Below is a small trained network, with its code and all its weights. Each question gives an input and a target symbol and asks what happens when units are switched off, that is, made to give their printed mean instead of their output.

import numpy as np


def w(rows, s, z=0):
    codes = np.array(rows[::2]) - 128.0
    scale = np.full(codes.shape[1], s)
    scale[-1] = z or s
    return codes * scale


def f(y):
    return y / 2 * (1 + np.tanh(0.7978845608 * (y + 0.044715 * y**3)))


def softmax(a):
    e = np.exp(a - a.max(-1, keepdims=True))
    return e / e.sum(-1, keepdims=True)


def log_softmax(a):
    a = a - a.max(-1, keepdims=True)
    return a - np.log(np.exp(a).sum(-1, keepdims=True))


def net(x, mask):
    ids = ['αβδεζημξσφψω'.index(c) for c in x.split()]
    T = len(ids)
    res = E[ids] + P[:T]
    u = 0
    for l in range(2):
        q, k, v = (res @ M[l].T for M in (Q, K, V))
        z = softmax(np.where(np.tri(T) > 0, q @ k.T / 4**0.5, -1e9)) @ v
        res = res + np.where(mask[u], z, O[l][:, -1]) @ O[l][:, :-1]
        u += 1
        y = f(res @ A[l][:, :-1].T + A[l][:, -1])
        res = res + np.where(mask[u : u + 4], y, B[l][:, -1]) @ B[l][:, :-1]
        u += 4
    return log_softmax(res[-1] @ U[:, :-1].T + U[:, -1])


Q, K, V, O, A, B = {}, {}, {}, {}, {}, {}
E = w([
[182,136,105],'α',
[148,138,128],'β',
[161,106,120],'δ',
[126,107,129],'ε',
[158,98,136],'ζ',
[148,100,150],'η',
[162,86,122],'μ',
[140,108,153],'ξ',
[148,102,150],'σ',
[1,185,231],'φ',
[150,101,148],'ψ',
[141,100,143],'ω',
],0.011)
P = w([
[228,137,118],'0',
[32,83,76],'1',
[181,99,240],'2',
[48,62,89],'3',
[154,81,249],'4',
[90,187,81],'5',
[151,72,206],'6',
[82,218,91],'7',
[149,72,185],'8',
],0.013)
Q[0] = w([
[207,59,181],'L0H1',
[142,255,140],'L0H1',
[97,28,92],'L0H1',
[33,56,67],'L0H1',
],0.0073)
K[0] = w([
[118,73,106],'L0H1',
[123,104,179],'L0H1',
[152,168,53],'L0H1',
[149,247,101],'L0H1',
],0.014)
V[0] = w([
[172,163,86],'L0H1',
[2,65,187],'L0H1',
[131,150,117],'L0H1',
[160,125,99],'L0H1',
],0.0074)
O[0] = w([
[126,123,192,54],'L0H1',
[76,2,57,253],'L0H1',
[114,107,161,107],'L0H1',
[37,178,212,86],'L0H1',
],0.0053,0.0038)
A[0] = w([
[50,255,156,254],'L0N1',
[116,149,195,220],'L0N2',
[21,101,70,103],'L0N3',
[148,135,72,86],'L0N4',
],0.0098,0.0037)
B[0] = w([
[229,96,162,254],'L0N1',
[88,50,143,218],'L0N2',
[67,132,1,244],'L0N3',
[83,70,181,115],'L0N4',
],0.0088,0.0051)
Q[1] = w([
[208,63,54],'L1H1',
[76,60,2],'L1H1',
[215,97,136],'L1H1',
[131,189,212],'L1H1',
],0.0077)
K[1] = w([
[232,121,117],'L1H1',
[222,254,89],'L1H1',
[149,141,174],'L1H1',
[28,61,155],'L1H1',
],0.0099)
V[1] = w([
[223,93,1],'L1H1',
[111,52,165],'L1H1',
[144,187,115],'L1H1',
[115,77,209],'L1H1',
],0.0079)
O[1] = w([
[78,168,255,118],'L1H1',
[229,136,155,211],'L1H1',
[172,112,162,87],'L1H1',
[216,115,120,253],'L1H1',
],0.0063,0.004)
A[1] = w([
[202,79,129,2],'L1N1',
[1,131,125,77],'L1N2',
[66,166,40,9],'L1N3',
[111,57,73,66],'L1N4',
],0.0084,0.0038)
B[1] = w([
[156,177,113,194],'L1N1',
[136,250,128,217],'L1N2',
[162,86,126,238],'L1N3',
[161,177,113,252],'L1N4',
],0.014,0.0031)
U = w([
[254,120,159,190],'α',
[80,11,122,243],'β',
[33,92,156,195],'δ',
[45,186,131,254],'ε',
[120,157,119,48],'ζ',
[113,147,114,79],'η',
[117,159,120,53],'μ',
[102,147,112,94],'ξ',
[106,139,104,80],'σ',
[169,177,30,72],'φ',
[119,144,112,45],'ψ',
[103,153,109,118],'ω',
],0.0078,0.0047)

Each question gives the input, a string of symbols that net reads in full, and the target symbol t.
The units are the heads (4 rows each of Q, K, V and O) and the neurons (one row each of A and B). Each row of codes is followed by its name. A weight is (code - 128) times the scale printed after its matrix; where a second scale follows, it is the last column's (O, A, B and U).
mask holds one flag per unit, layer by layer, with each layer's heads first. A switched-off unit (its flag False) gives its mean, the last column of its rows in O or B, instead of its output. The means were averaged over made-up inputs and are rounded, as every weight is.
A unit's drop is (log p(t) with every unit on - log p(t) with that unit switched off) / (log p(t) with every unit on - log p(t) with every unit switched off).
The circuit of an input: a set's keep is (log p(t) with only the set's units on - log p(t) with every unit switched off) / (log p(t) with every unit on - log p(t) with every unit switched off). Starting from all 10 units, units are removed one at a time, each time the one whose removal leaves the highest keep (on an exact tie, the one counted first), for as long as the keep stays at least 0.8.
units of the circuit, in order: the units of the circuit, biggest drop first
most important unit: the unit with the biggest drop
top k neurons: the k neurons with the biggest drops, biggest first
drop when u is switched off: that unit's drop, to one decimal
input φ β μ α, target φ: most important unit -> L0N3
input φ φ β β, target φ: top 4 neurons -> [L0N3; L1N4; L0N1; L1N2]
input φ σ β φ, target φ: units of the circuit, in order -> [L0N3; L1N4; L1N2]
input φ φ φ φ φ ε φ ξ, target φ: units of the circuit, in order -> [L0H1; L0N3; L1N4]
input φ φ φ ξ, target φ: units of the circuit, in order -> [L0N3; L1N4; L1H1]
input α σ φ, target α: top 2 neurons -> [L0N3; L1N1]
input φ φ ω η, target φ: units of the circuit, in order -> [L0N3; L1N4; L1H1]
input ε ψ φ σ φ β φ φ, target φ: units of the circuit, in order -> [L0N3; L0H1; L1N2]
input φ φ ξ δ ζ ε φ ε φ, target ε: top 3 neurons -> [L1N2; L0N2; L0N3]
input α σ φ ζ, target α: units of the circuit, in order -> [L0H1; L0N3; L1H1]
input α β ε ζ, target α: units of the circuit, in order -> [L0H1; L0N3]
input φ ε φ φ φ, target ε: top 2 neurons -> [L1N2; L0N1]
input δ φ δ ω φ, target β: top 2 neurons -> [L1N2; L0N2]
input α σ α ξ, target α: most important unit -> L0H1
input β ε ω ξ φ, target α: top 3 neurons -> [L0N3; L1N1; L0N1]
input φ ω β ω, target φ: top 4 neurons -> [L0N3; L1N4; L0N1; L1N2]
input φ φ β ε, target φ: drop when L0N1 is switched off -> 0.1
input φ ω σ ζ, target φ: drop when L1H1 is switched off -> 0.1
input ζ φ φ, target β: drop when L1N1 is switched off -> 0.0
input φ ω φ δ, target φ: drop when L1N4 is switched off -> 0.5
input φ σ ε ε, target φ: top neuron -> [L0N3]
